Here is a tiny trained network, its code and every weight. The questions are about switching its units off for an input and a class, where a switched-off unit gives its printed mean instead of its output.

import numpy as np


def w(rows, s, z=0):
    codes = np.array(rows[::2]) - 128.0
    scale = np.full(codes.shape[1], s)
    scale[-1] = z or s
    return codes * scale


def norm(h):
    return h / np.sqrt((h * h).mean(-1, keepdims=True) + 1e-5)


def f(y):
    return y / 2 * (1 + np.tanh(0.7978845608 * (y + 0.044715 * y**3)))


def log_softmax(a):
    a = a - a.max(-1, keepdims=True)
    return a - np.log(np.exp(a).sum(-1, keepdims=True))


def net(x, mask):
    res = np.array(x, float).reshape(1, 2) / 4 @ E
    u = 0
    for l in range(3):
        y = f(norm(res) @ A[l][:, :-1].T + A[l][:, -1])
        res = res + np.where(mask[u : u + 7], y, B[l][:, -1]) @ B[l][:, :-1]
        u += 7
    return log_softmax(norm(res)[-1] @ U[:, :-1].T + U[:, -1])


A, B = {}, {}
E = w([
[142,250,121,158,208,181,12],'x0',
[166,107,44,165,237,41,140],'x1',
],0.0018)
A[0] = w([
[133,128,129,125,130,131,128,99],'L0N1',
[130,126,128,129,128,144,130,82],'L0N2',
[119,163,143,130,127,161,95,51],'L0N3',
[156,144,87,161,254,123,103,254],'L0N4',
[136,149,111,148,179,118,106,157],'L0N5',
[122,106,129,103,106,127,146,224],'L0N6',
[128,117,124,132,133,119,133,169],'L0N7',
],0.0092,0.00056)
B[0] = w([
[126,135,127,123,118,126,141,127],'L0N1',
[112,123,136,165,133,147,147,127],'L0N2',
[155,116,57,101,179,145,138,171],'L0N3',
[44,132,175,84,219,47,3,255],'L0N4',
[58,103,180,95,95,85,106,178],'L0N5',
[124,143,148,170,155,107,79,156],'L0N6',
[138,144,120,125,134,117,100,134],'L0N7',
],0.0047,0.0076)
A[1] = w([
[118,116,150,116,117,141,139,89],'L1N1',
[168,193,102,150,166,76,88,151],'L1N2',
[98,116,151,95,122,131,135,117],'L1N3',
[153,175,120,107,146,104,104,61],'L1N4',
[141,85,79,161,143,58,173,152],'L1N5',
[148,192,78,89,136,253,157,123],'L1N6',
[190,128,6,55,157,185,157,3],'L1N7',
],0.004,0.0013)
B[1] = w([
[126,163,97,172,122,91,106,112],'L1N1',
[54,72,131,68,141,102,124,240],'L1N2',
[121,123,129,193,159,105,94,175],'L1N3',
[84,91,171,97,104,120,143,133],'L1N4',
[146,169,94,34,222,195,62,254],'L1N5',
[251,81,91,164,235,191,28,226],'L1N6',
[210,54,191,185,53,199,136,146],'L1N7',
],0.0032,0.00098)
A[2] = w([
[102,79,61,115,173,71,197,191],'L2N1',
[158,92,112,143,85,144,219,203],'L2N2',
[216,107,54,55,224,222,105,7],'L2N3',
[190,146,160,200,117,109,88,104],'L2N4',
[135,104,61,9,224,42,166,125],'L2N5',
[195,175,134,175,137,102,112,84],'L2N6',
[135,154,134,130,92,253,61,94],'L2N7',
],0.0033,0.0011)
B[2] = w([
[133,176,144,92,182,181,19,171],'L2N1',
[90,132,132,169,159,110,93,122],'L2N2',
[156,60,222,206,84,93,125,184],'L2N3',
[55,109,113,106,115,164,159,124],'L2N4',
[1,170,128,83,171,101,64,253],'L2N5',
[102,150,130,103,116,152,151,114],'L2N6',
[107,139,67,101,213,104,147,135],'L2N7',
],0.0037,0.0034)
U = w([
[64,143,147,80,185,74,43,184],'0',
[198,176,112,93,106,92,189,27],'1',
[173,149,92,102,96,98,170,1],'2',
[88,117,186,180,10,97,185,159],'3',
[92,161,76,139,116,178,193,89],'4',
[183,166,93,108,105,99,171,13],'5',
[229,90,119,167,154,194,111,186],'6',
],0.012,0.0063)

Each question gives the input, the list of numbers given to net, and the class t.
The units are the neurons (one row each of A and B). Each row of codes is followed by its name. A weight is (code - 128) times the scale printed after its matrix; where a second scale follows, it is the last column's (A, B and U).
mask holds one flag per neuron, layer by layer. A switched-off neuron (its flag False) gives its mean, the last column of its row in B, instead of its output. The means were averaged over made-up inputs and are rounded, as every weight is.
A unit's drop is (log p(t) with every unit on - log p(t) with that unit switched off) / (log p(t) with every unit on - log p(t) with every unit switched off).
The circuit of an input: a set's keep is (log p(t) with only the set's units on - log p(t) with every unit switched off) / (log p(t) with every unit on - log p(t) with every unit switched off). Starting from the 12 units with the biggest drops (on a tie, the unit counted first), units are removed one at a time, each time the one whose removal leaves the highest keep (on an exact tie, the one counted first), for as long as the keep stays at least 0.8.
circuit, biggest first: the units of the circuit, biggest drop first
most important unit: the unit with the biggest drop
top k neurons: the k neurons with the biggest drops, biggest first
k most important neurons of layer l: the k neurons of layer l with the biggest drops, biggest first
drop when u is switched off: that unit's drop, to one decimal
input [-1,-1], class 3: most important unit : L0N3
input [-1,-2], class 3: circuit, biggest first : [L0N3 L0N4 L2N5]
input [-1,-7], class 6: circuit, biggest first : [L0N4 L0N5 L2N5]
input [0,-8], class 6: top 3 neurons : [L0N4 L0N5 L1N6]
input [-2,-1], class 3: circuit, biggest first : [L0N3 L0N4 L2N5]
input [-5,-3], class 3: top 2 neurons : [L0N3 L0N4]
input [-2,-4], class 3: top 3 neurons : [L0N4 L0N3 L1N5]
input [-2,-8], class 4: top 3 neurons : [L0N4 L0N5 L2N7]
input [-1,-3], class 4: top 4 neurons : [L0N4 L0N5 L0N3 L0N6]
input [-4,-1], class 3: top 4 neurons : [L0N3 L0N4 L0N6 L2N5]
input [-2,-7], class 4: 2 most important neurons of layer 2 : [L2N7 L2N3]
input [-6,-2], class 3: top 2 neurons : [L0N3 L0N4]
input [4,-6], class 6: drop when L0N4 is switched off : 0.9
input [5,-6], class 6: drop when L0N4 is switched off : 0.9
input [-6,-8], class 3: circuit, biggest first : [L0N4]
input [-7,-6], class 3: drop when L0N4 is switched off : 0.5
input [5,-4], class 6: drop when L0N4 is switched off : 1.0
